Here is a tiny trained network, its code and every weight. The questions are about switching its units off for an input and a target symbol, where a switched-off unit gives its printed mean instead of its output.

import numpy as np


def w(rows, s, z=0):
    codes = np.array(rows[::2]) - 128.0
    scale = np.full(codes.shape[1], s)
    scale[-1] = z or s
    return codes * scale


def norm(h):
    return h / np.sqrt((h * h).mean(-1, keepdims=True) + 1e-5)


def f(y):
    return np.maximum(y, 0)


def softmax(a):
    e = np.exp(a - a.max(-1, keepdims=True))
    return e / e.sum(-1, keepdims=True)


def log_softmax(a):
    a = a - a.max(-1, keepdims=True)
    return a - np.log(np.exp(a).sum(-1, keepdims=True))


def net(x, mask):
    ids = ['αβγδεθλμξπστφψ'.index(c) for c in x.split()]
    T = len(ids)
    res = E[ids] + P[:T]
    r = norm(res)
    for j in range(3):
        rows = slice(4 * j, 4 * j + 4)
        q, k, v = (r @ M[0][rows].T for M in (Q, K, V))
        z = softmax(np.where(np.tri(T) > 0, q @ k.T / 4**0.5, -1e9)) @ v
        o = O[0][rows]
        res = res + np.where(mask[j], z, o[:, -1]) @ o[:, :-1]
    y = f(norm(res) @ A[0][:, :-1].T + A[0][:, -1])
    res = res + np.where(mask[3:7], y, B[0][:, -1]) @ B[0][:, :-1]
    return log_softmax(norm(res)[-1] @ U[:, :-1].T + U[:, -1])


Q, K, V, O, A, B = {}, {}, {}, {}, {}, {}
E = w([
[122,174,113,124],'α',
[134,166,159,20],'β',
[133,159,201,96],'γ',
[68,77,71,58],'δ',
[102,55,107,156],'ε',
[132,236,136,123],'θ',
[125,149,130,90],'λ',
[122,45,51,108],'μ',
[120,182,109,144],'ξ',
[171,125,129,130],'π',
[151,104,117,214],'σ',
[104,69,251,105],'τ',
[110,193,111,143],'φ',
[92,110,213,205],'ψ',
],0.02)
P = w([
[155,49,3,9],'0',
[122,234,128,187],'1',
[124,236,136,189],'2',
[99,49,200,178],'3',
[129,210,92,217],'4',
[108,153,173,164],'5',
[98,164,185,148],'6',
[99,102,180,177],'7',
[111,135,146,187],'8',
[97,117,180,172],'9',
[109,114,148,185],'10',
],0.0046)
Q[0] = w([
[44,132,88,177],'head 0',
[121,246,155,100],'head 0',
[156,1,197,91],'head 0',
[47,134,117,192],'head 0',
[155,224,181,87],'head 1',
[191,181,22,79],'head 1',
[201,46,151,161],'head 1',
[163,186,195,127],'head 1',
[189,99,159,35],'head 2',
[134,54,112,82],'head 2',
[90,147,206,161],'head 2',
[122,109,163,68],'head 2',
],0.009)
K[0] = w([
[151,42,23,81],'head 0',
[175,146,98,62],'head 0',
[30,114,222,178],'head 0',
[191,116,116,24],'head 0',
[144,110,125,82],'head 1',
[195,181,57,104],'head 1',
[194,116,19,210],'head 1',
[253,164,161,59],'head 1',
[99,133,221,202],'head 2',
[60,165,85,212],'head 2',
[143,52,199,76],'head 2',
[100,171,123,150],'head 2',
],0.0067)
V[0] = w([
[80,130,141,100],'head 0',
[136,127,113,171],'head 0',
[212,168,160,165],'head 0',
[189,2,150,42],'head 0',
[173,134,34,149],'head 1',
[156,94,158,47],'head 1',
[141,159,139,152],'head 1',
[183,131,153,123],'head 1',
[92,143,51,82],'head 2',
[109,75,125,133],'head 2',
[118,219,174,78],'head 2',
[91,152,126,75],'head 2',
],0.012)
O[0] = w([
[70,143,135,33,122],'head 0',
[98,53,108,103,125],'head 0',
[157,181,74,171,124],'head 0',
[141,192,175,207,3],'head 0',
[138,26,124,86,140],'head 1',
[164,108,38,82,101],'head 1',
[234,254,109,88,171],'head 1',
[111,91,21,91,141],'head 1',
[98,110,122,233,214],'head 2',
[183,185,43,70,69],'head 2',
[115,84,117,93,227],'head 2',
[183,225,103,49,184],'head 2',
],0.0047,0.003)
A[0] = w([
[193,57,158,99,255],'neuron 0',
[136,108,100,65,177],'neuron 1',
[10,181,106,137,136],'neuron 2',
[69,132,57,155,84],'neuron 3',
],0.014,0.0032)
B[0] = w([
[110,255,55,112,224],'neuron 0',
[225,105,189,183,205],'neuron 1',
[182,82,170,102,254],'neuron 2',
[61,97,150,51,193],'neuron 3',
],0.012,0.0074)
U = w([
[104,153,139,154,12],'α',
[128,119,122,141,79],'β',
[144,132,118,128,33],'γ',
[107,38,152,58,199],'δ',
[43,78,139,171,253],'ε',
[156,81,136,137,103],'θ',
[252,63,125,156,27],'λ',
[123,117,45,71,242],'μ',
[175,154,107,87,53],'ξ',
[199,213,40,159,153],'π',
[127,172,120,254,229],'σ',
[57,186,153,108,194],'τ',
[172,138,129,137,4],'φ',
[126,126,189,195,142],'ψ',
],0.013,0.0031)

Each question gives the input, a string of symbols that net reads in full, and the target symbol t.
The units are the heads (4 rows each of Q, K, V and O) and the neurons (one row each of A and B). Each row of codes is followed by its name. A weight is (code - 128) times the scale printed after its matrix; where a second scale follows, it is the last column's (O, A, B and U).
mask holds one flag per unit, heads first, then neurons. A switched-off unit (its flag False) gives its mean, the last column of its rows in O or B, instead of its output. The means were averaged over made-up inputs and are rounded, as every weight is.
A unit's drop is (log p(t) with every unit on - log p(t) with that unit switched off) / (log p(t) with every unit on - log p(t) with every unit switched off).
The circuit of an input: a set's keep is (log p(t) with only the set's units on - log p(t) with every unit switched off) / (log p(t) with every unit on - log p(t) with every unit switched off). Starting from all 7 units, units are removed one at a time, each time the one whose removal leaves the highest keep (on an exact tie, the one counted first), for as long as the keep stays at least 0.8.
circuit, biggest first: the units of the circuit, biggest drop first
most important unit: the unit with the biggest drop
top k neurons: the k neurons with the biggest drops, biggest first
heads that matter: for each layer, one digit per head in row order, 1 if its drop is at least 0.15 and else 0, layers parted by /
drop of u: that unit's drop, to one decimal
input δ σ σ ξ, target ψ: circuit, biggest first	head 0; neuron 0
input ξ π σ ξ φ β φ ξ τ ξ α, target δ: most important unit	neuron 3
input ξ π μ μ ξ τ ξ γ β π φ, target δ: heads that matter	000
input ξ π γ δ α, target δ: top 2 neurons	neuron 0; neuron 3
input π δ ξ, target σ: circuit, biggest first	head 0; neuron 0
input ξ ξ τ, target τ: heads that matter	001
input ξ ξ τ σ, target σ: heads that matter	000
input π ξ π θ π ξ, target σ: heads that matter	100
input τ π τ δ μ ε, target ε: circuit, biggest first	neuron 1; head 0
input ξ γ ξ, target δ: circuit, biggest first	head 0; neuron 0; neuron 3
input π ξ π π ξ ξ γ σ π ξ γ, target π: top 3 neurons	neuron 0; neuron 2; neuron 3
input ε π α ξ π τ, target τ: circuit, biggest first	neuron 0; neuron 2
input π ξ π σ θ, target σ: top 2 neurons	neuron 0; neuron 3
input π ξ α λ ξ π ξ β ξ φ, target σ: top 2 neurons	neuron 0; neuron 1
input τ φ π, target π: circuit, biggest first	neuron 2
input ξ τ μ φ, target δ: top 2 neurons	neuron 2; neuron 0
input γ φ π ξ ψ π δ ξ ξ γ λ, target λ: top 2 neurons	neuron 1; neuron 0
input ξ φ γ π δ π μ ξ π μ γ, target π: top 2 neurons	neuron 3; neuron 2
input π μ π α, target σ: drop of neuron 1	0.1
input π δ ξ ε τ φ, target σ: drop of neuron 0	0.2
input π π σ γ ξ τ ε δ α, target σ: drop of neuron 2	0.0
input μ ξ γ π σ β α ε, target ε: drop of neuron 1	0.2
input ψ δ π, target π: top neuron	neuron 2
